Below are the code and all the weights of a small trained network. Each question names an input and a class and asks about switching units off, where a switched-off unit gives its printed mean instead of its output.

import numpy as np


def w(rows, s, z=0):
    codes = np.array(rows[::2]) - 128.0
    scale = np.full(codes.shape[1], s)
    scale[-1] = z or s
    return codes * scale


def norm(h):
    return h / np.sqrt((h * h).mean(-1, keepdims=True) + 1e-5)


def f(y):
    return y / 2 * (1 + np.tanh(0.7978845608 * (y + 0.044715 * y**3)))


def log_softmax(a):
    a = a - a.max(-1, keepdims=True)
    return a - np.log(np.exp(a).sum(-1, keepdims=True))


def net(x, mask):
    res = np.array(x, float).reshape(1, 2) / 4 @ E
    u = 0
    for l in range(4):
        y = f(norm(res) @ A[l][:, :-1].T + A[l][:, -1])
        res = res + np.where(mask[u : u + 5], y, B[l][:, -1]) @ B[l][:, :-1]
        u += 5
    return log_softmax(norm(res)[-1] @ U[:, :-1].T + U[:, -1])


A, B = {}, {}
E = w([
[90,61,190],'x0',
[2,152,156],'x1',
],0.0024)
A[0] = w([
[112,104,97,114],'0.n0',
[217,87,157,250],'0.n1',
[129,10,146,153],'0.n2',
[161,144,164,84],'0.n3',
[154,52,167,126],'0.n4',
],0.012,0.0025)
B[0] = w([
[144,145,139,126],'0.n0',
[152,70,54,254],'0.n1',
[121,16,188,228],'0.n2',
[52,137,86,125],'0.n3',
[5,69,139,198],'0.n4',
],0.015,0.0054)
A[1] = w([
[163,134,126,81],'1.n0',
[106,189,96,215],'1.n1',
[81,116,219,58],'1.n2',
[101,142,8,4],'1.n3',
[168,129,121,83],'1.n4',
],0.016,0.00034)
B[1] = w([
[165,90,79,141],'1.n0',
[12,77,45,199],'1.n1',
[222,248,162,255],'1.n2',
[247,212,124,243],'1.n3',
[177,104,82,146],'1.n4',
],0.012,0.0048)
A[2] = w([
[118,137,139,21],'2.n0',
[6,159,71,22],'2.n1',
[89,122,145,89],'2.n2',
[120,215,207,149],'2.n3',
[129,144,139,2],'2.n4',
],0.022,0.00093)
B[2] = w([
[166,106,123,121],'2.n0',
[60,234,95,254],'2.n1',
[164,114,73,150],'2.n2',
[176,212,254,214],'2.n3',
[178,101,142,124],'2.n4',
],0.022,0.0085)
A[3] = w([
[128,187,192,10],'3.n0',
[106,114,154,81],'3.n1',
[122,132,132,109],'3.n2',
[39,7,124,111],'3.n3',
[203,203,117,53],'3.n4',
],0.017,0.0012)
B[3] = w([
[198,189,185,201],'3.n0',
[156,96,90,131],'3.n1',
[131,119,125,127],'3.n2',
[16,59,226,254],'3.n3',
[181,7,32,254],'3.n4',
],0.02,0.0069)
U = w([
[207,70,25,193],'0',
[49,43,190,192],'1',
[49,247,61,185],'2',
[215,196,230,179],'3',
[129,140,126,10],'4',
[130,136,126,46],'5',
[129,138,126,18],'6',
],0.016,0.011)

Each question gives the input, the list of numbers given to net, and the class t.
The units are the neurons (one row each of A and B). Each row of codes is followed by its name. A weight is (code - 128) times the scale printed after its matrix; where a second scale follows, it is the last column's (A, B and U).
mask holds one flag per neuron, layer by layer. A switched-off neuron (its flag False) gives its mean, the last column of its row in B, instead of its output. The means were averaged over made-up inputs and are rounded, as every weight is.
A unit's drop is (log p(t) with every unit on - log p(t) with that unit switched off) / (log p(t) with every unit on - log p(t) with every unit switched off).
The circuit of an input: a set's keep is (log p(t) with only the set's units on - log p(t) with every unit switched off) / (log p(t) with every unit on - log p(t) with every unit switched off). Starting from the 12 units with the biggest drops (on a tie, the unit counted first), units are removed one at a time, each time the one whose removal leaves the highest keep (on an exact tie, the one counted first), for as long as the keep stays at least 0.8.
units of the circuit, in order: the units of the circuit, biggest drop first
most important unit: the unit with the biggest drop
k most important neurons: the k neurons with the biggest drops, biggest first
top k neurons in layer l: the k neurons of layer l with the biggest drops, biggest first
drop when u is switched off: that unit's drop, to one decimal
input [3,8], class 3: 2 most important neurons	(0.n1, 2.n3)
input [-4,7], class 2: 2 most important neurons	(0.n1, 0.n2)
input [-5,7], class 2: top 3 neurons in layer 0	(0.n1, 0.n2, 0.n4)
input [0,8], class 2: 4 most important neurons	(0.n1, 0.n2, 0.n4, 1.n1)
input [-1,-7], class 0: most important unit	1.n3
input [6,1], class 3: 3 most important neurons	(1.n2, 0.n1, 1.n1)
input [3,3], class 3: units of the circuit, in order	(0.n1, 2.n3)
input [1,-6], class 1: top 2 neurons in layer 2	(2.n3, 2.n1)
input [8,3], class 3: 2 most important neurons	(0.n1, 1.n2)
input [-1,4], class 2: drop when 0.n1 is switched off	3.2
input [7,4], class 3: drop when 0.n1 is switched off	3.3
input [3,7], class 3: drop when 0.n1 is switched off	4.1
input [7,6], class 3: drop when 0.n1 is switched off	1.8
input [2,-1], class 1: units of the circuit, in order	(0.n2)
